Below are the code and all the weights of a small trained network. Each question names an input and a class and asks about switching units off, where a switched-off unit gives its printed mean instead of its output.

import numpy as np


def w(rows, s, z=0):
    codes = np.array(rows[::2]) - 128.0
    scale = np.full(codes.shape[1], s)
    scale[-1] = z or s
    return codes * scale


def f(y):
    return y / 2 * (1 + np.tanh(0.7978845608 * (y + 0.044715 * y**3)))


def log_softmax(a):
    a = a - a.max(-1, keepdims=True)
    return a - np.log(np.exp(a).sum(-1, keepdims=True))


def net(x, mask):
    res = np.array(x, float).reshape(1, 5) / 4 @ E
    y = f(res @ A[0][:, :-1].T + A[0][:, -1])
    res = res + np.where(mask, y, B[0][:, -1]) @ B[0][:, :-1]
    return log_softmax(res[-1] @ U[:, :-1].T + U[:, -1])


A, B = {}, {}
E = w([
[235,246,190,192,85,96,110],'x0',
[128,159,110,108,130,118,152],'x1',
[53,49,70,138,65,13,57],'x2',
[211,174,88,40,169,118,30],'x3',
[124,180,106,108,135,118,157],'x4',
],0.012)
A[0] = w([
[196,147,118,118,167,174,85,207],'neuron 0',
[80,83,66,102,238,150,144,255],'neuron 1',
[74,133,173,142,55,10,98,162],'neuron 2',
[35,115,136,145,28,153,203,228],'neuron 3',
[104,108,153,200,106,105,201,201],'neuron 4',
[87,161,60,148,121,81,2,154],'neuron 5',
],0.0098,0.0074)
B[0] = w([
[117,139,203,70,174,152,85,202],'neuron 0',
[101,7,159,82,75,125,206,248],'neuron 1',
[65,197,87,204,89,86,99,219],'neuron 2',
[131,103,164,164,102,114,175,250],'neuron 3',
[86,131,144,184,116,121,165,224],'neuron 4',
[144,75,40,101,85,88,100,208],'neuron 5',
],0.014,0.016)
U = w([
[104,102,148,198,168,218,202,143],'0',
[30,100,165,62,168,132,80,157],'1',
[135,235,208,238,153,131,159,252],'2',
[167,222,132,110,167,121,11,84],'3',
[48,102,95,185,104,47,141,48],'4',
[187,63,17,131,75,69,98,150],'5',
[109,235,72,230,36,104,117,59],'6',
[134,206,57,117,108,31,2,124],'7',
],0.009,0.0038)

Each question gives the input, the list of numbers given to net, and the class t.
The units are the neurons (one row each of A and B). Each row of codes is followed by its name. A weight is (code - 128) times the scale printed after its matrix; where a second scale follows, it is the last column's (A, B and U).
mask holds one flag per neuron, in row order. A switched-off neuron (its flag False) gives its mean, the last column of its row in B, instead of its output. The means were averaged over made-up inputs and are rounded, as every weight is.
A unit's drop is (log p(t) with every unit on - log p(t) with that unit switched off) / (log p(t) with every unit on - log p(t) with every unit switched off).
The circuit of an input: a set's keep is (log p(t) with only the set's units on - log p(t) with every unit switched off) / (log p(t) with every unit on - log p(t) with every unit switched off). Starting from all 6 units, units are removed one at a time, each time the one whose removal leaves the highest keep (on an exact tie, the one counted first), for as long as the keep stays at least 0.8.
units of the circuit, in order: the units of the circuit, biggest drop first
unit that matters most: the unit with the biggest drop
top k neurons: the k neurons with the biggest drops, biggest first
drop when u is switched off: that unit's drop, to one decimal
input [1,5,8,-2,3], class 6: top 2 neurons : [neuron 2; neuron 1]
input [1,-7,-4,-6,-6], class 2: units of the circuit, in order : [neuron 1]
input [-5,3,-2,2,0], class 1: units of the circuit, in order : [neuron 3; neuron 4]
input [6,-5,0,8,-5], class 3: units of the circuit, in order : [neuron 0; neuron 1]
input [-7,4,1,2,1], class 5: units of the circuit, in order : [neuron 0; neuron 4]
input [-2,8,-5,2,2], class 1: units of the circuit, in order : [neuron 3; neuron 0]
input [5,7,6,-2,-3], class 6: top 2 neurons : [neuron 2; neuron 1]
input [-6,5,1,2,8], class 5: units of the circuit, in order : [neuron 0; neuron 4]
input [-1,5,-7,7,-7], class 1: top 2 neurons : [neuron 0; neuron 2]
input [-7,7,1,5,2], class 5: units of the circuit, in order : [neuron 5; neuron 4]
input [6,-2,8,8,-4], class 7: top 2 neurons : [neuron 2; neuron 1]
input [1,3,7,8,-1], class 7: top 3 neurons : [neuron 1; neuron 2; neuron 3]
input [8,2,0,1,3], class 3: top 2 neurons : [neuron 3; neuron 4]
input [-2,-8,-6,5,-8], class 1: unit that matters most : neuron 0
input [0,6,8,3,-6], class 5: top 2 neurons : [neuron 5; neuron 0]
input [2,-3,-1,-7,4], class 2: top 2 neurons : [neuron 1; neuron 5]
input [1,8,4,3,5], class 7: top 2 neurons : [neuron 1; neuron 3]
input [-1,-1,2,5,8], class 5: top 2 neurons : [neuron 5; neuron 2]
input [-4,5,-2,-5,1], class 0: top 2 neurons : [neuron 2; neuron 5]
input [3,-1,8,8,-3], class 7: top neuron : [neuron 1]
input [1,-8,3,-4,6], class 6: top 2 neurons : [neuron 1; neuron 2]
input [4,-6,1,2,-5], class 7: drop when neuron 1 is switched off : 0.3
input [-1,-4,0,8,5], class 1: drop when neuron 2 is switched off : 0.4
input [7,-1,4,4,7], class 7: drop when neuron 3 is switched off : 0.0
